Below is a small trained network, with its code and all its weights. Each question gives an input and a target symbol and asks what happens when units are switched off, that is, made to give their printed mean instead of their output.

import numpy as np


def w(rows, s, z=0):
    codes = np.array(rows[::2]) - 128.0
    scale = np.full(codes.shape[1], s)
    scale[-1] = z or s
    return codes * scale


def norm(h):
    return h / np.sqrt((h * h).mean(-1, keepdims=True) + 1e-5)


def f(y):
    return np.maximum(y, 0)


def softmax(a):
    e = np.exp(a - a.max(-1, keepdims=True))
    return e / e.sum(-1, keepdims=True)


def log_softmax(a):
    a = a - a.max(-1, keepdims=True)
    return a - np.log(np.exp(a).sum(-1, keepdims=True))


def net(x, mask):
    ids = ['ΔΞΠΩεθμτψ'.index(c) for c in x.split()]
    T = len(ids)
    res = E[ids] + P[:T]
    r = norm(res)
    for j in range(3):
        rows = slice(2 * j, 2 * j + 2)
        q, k, v = (r @ M[0][rows].T for M in (Q, K, V))
        z = softmax(np.where(np.tri(T) > 0, q @ k.T / 2**0.5, -1e9)) @ v
        o = O[0][rows]
        res = res + np.where(mask[j], z, o[:, -1]) @ o[:, :-1]
    y = f(norm(res) @ A[0][:, :-1].T + A[0][:, -1])
    res = res + np.where(mask[3:7], y, B[0][:, -1]) @ B[0][:, :-1]
    return log_softmax(norm(res)[-1] @ U[:, :-1].T + U[:, -1])


Q, K, V, O, A, B = {}, {}, {}, {}, {}, {}
E = w([
[76,147,123,148,188,115],'Δ',
[95,140,204,171,105,199],'Ξ',
[29,174,113,170,2,91],'Π',
[145,89,190,180,176,93],'Ω',
[129,152,24,126,151,138],'ε',
[96,113,95,113,193,167],'θ',
[97,100,92,105,134,214],'μ',
[155,84,113,144,168,201],'τ',
[136,183,130,95,140,187],'ψ',
],0.022)
P = w([
[42,190,49,234,190,175],'0',
[69,158,84,204,164,144],'1',
[86,137,93,182,162,144],'2',
[90,135,95,152,180,136],'3',
[103,122,98,129,181,127],'4',
[114,111,106,104,182,122],'5',
[133,106,119,84,186,109],'6',
[150,86,122,57,182,112],'7',
[161,82,140,36,182,96],'8',
[183,77,150,9,185,95],'9',
],0.012)
Q[0] = w([
[125,130,145,176,68,138],'head 1',
[60,180,106,67,114,181],'head 1',
[136,116,126,139,122,1],'head 2',
[165,147,134,161,53,119],'head 2',
[156,40,101,161,180,230],'head 3',
[94,132,72,58,182,134],'head 3',
],0.044)
K[0] = w([
[78,156,150,227,101,122],'head 1',
[162,158,152,41,84,157],'head 1',
[83,94,120,105,123,17],'head 2',
[68,213,116,242,116,102],'head 2',
[249,128,229,119,143,198],'head 3',
[138,75,75,1,192,146],'head 3',
],0.04)
V[0] = w([
[118,223,200,78,93,153],'head 1',
[148,234,148,135,214,106],'head 1',
[12,99,115,76,109,80],'head 2',
[78,110,133,88,107,247],'head 2',
[81,198,109,57,116,125],'head 3',
[71,123,253,137,169,119],'head 3',
],0.042)
O[0] = w([
[132,246,232,60,73,100,149],'head 1',
[126,116,221,35,173,4,204],'head 1',
[3,156,83,163,92,134,91],'head 2',
[154,236,137,95,156,219,255],'head 2',
[50,193,157,67,111,95,157],'head 3',
[75,142,232,221,217,177,136],'head 3',
],0.02,0.037)
A[0] = w([
[142,36,211,255,70,103,6],'neuron 1',
[30,133,160,212,49,108,75],'neuron 2',
[186,86,119,215,105,173,77],'neuron 3',
[172,130,231,236,100,106,108],'neuron 4',
],0.05,0.0021)
B[0] = w([
[93,96,135,43,3,140,174],'neuron 1',
[188,156,112,211,108,75,201],'neuron 2',
[195,96,172,118,157,134,251],'neuron 3',
[46,109,127,201,118,161,190],'neuron 4',
],0.049,0.02)
U = w([
[102,76,182,176,223,2,4],'Δ',
[88,146,242,226,175,192,20],'Ξ',
[158,166,107,215,91,71,208],'Π',
[90,33,174,115,69,126,196],'Ω',
[135,85,40,68,122,56,114],'ε',
[44,105,83,121,250,91,124],'θ',
[116,176,67,106,101,220,88],'μ',
[223,80,149,151,195,152,179],'τ',
[136,195,211,53,113,95,122],'ψ',
],0.0096,0.0036)

Each question gives the input, a string of symbols that net reads in full, and the target symbol t.
The units are the heads (2 rows each of Q, K, V and O) and the neurons (one row each of A and B). Each row of codes is followed by its name. A weight is (code - 128) times the scale printed after its matrix; where a second scale follows, it is the last column's (O, A, B and U).
mask holds one flag per unit, heads first, then neurons. A switched-off unit (its flag False) gives its mean, the last column of its rows in O or B, instead of its output. The means were averaged over made-up inputs and are rounded, as every weight is.
A unit's drop is (log p(t) with every unit on - log p(t) with that unit switched off) / (log p(t) with every unit on - log p(t) with every unit switched off).
The circuit of an input: a set's keep is (log p(t) with only the set's units on - log p(t) with every unit switched off) / (log p(t) with every unit on - log p(t) with every unit switched off). Starting from all 7 units, units are removed one at a time, each time the one whose removal leaves the highest keep (on an exact tie, the one counted first), for as long as the keep stays at least 0.8.
circuit, biggest first: the units of the circuit, biggest drop first
most important unit: the unit with the biggest drop
k most important neurons: the k neurons with the biggest drops, biggest first
heads that matter: for each layer, one digit per head in row order, 1 if its drop is at least 0.15 and else 0, layers parted by /
drop of u: that unit's drop, to one decimal
input θ ψ ε Δ τ Π Δ ε μ, target μ: most important unit => head 2
input Ξ Ξ Δ, target Ξ: heads that matter => 001
input Π Ξ Π Δ, target Π: heads that matter => 011
input τ τ ψ Ω μ Ω ε, target μ: circuit, biggest first => [head 2; head 1]
input ψ ψ Ω τ τ Π Ξ ε ψ Ω, target Ω: circuit, biggest first => [neuron 1; head 2]
input μ Ω τ Δ Δ τ Ξ Ξ μ ε, target μ: heads that matter => 110
input Ω μ Π Π ε Π Δ Ξ Ω ε, target ε: heads that matter => 001
input Ξ Π μ Δ Δ Ω μ ψ Ω, target Ω: heads that matter => 010
input Π ψ ψ ε Π ε ε θ ε, target θ: circuit, biggest first => [head 1; head 2]
input Π Π ε τ Ξ Ω Δ, target Ω: circuit, biggest first => [head 2; neuron 1]
input ε τ θ ε ψ θ Δ ε, target θ: heads that matter => 110
input Ω θ ε Δ, target θ: heads that matter => 110
input τ Δ ψ μ τ Δ, target τ: drop of head 2 => 0.0
input ψ ε τ ψ ψ τ Δ θ, target τ: circuit, biggest first => [head 1]
input Ω μ ε Π, target Π: drop of neuron 2 => 0.3
input Ξ ε Δ, target ε: drop of head 3 => 0.2
input τ τ θ, target τ: drop of head 1 => 0.1
input μ τ ψ Π Ω Δ, target Ω: 2 most important neurons => [neuron 1; neuron 4]
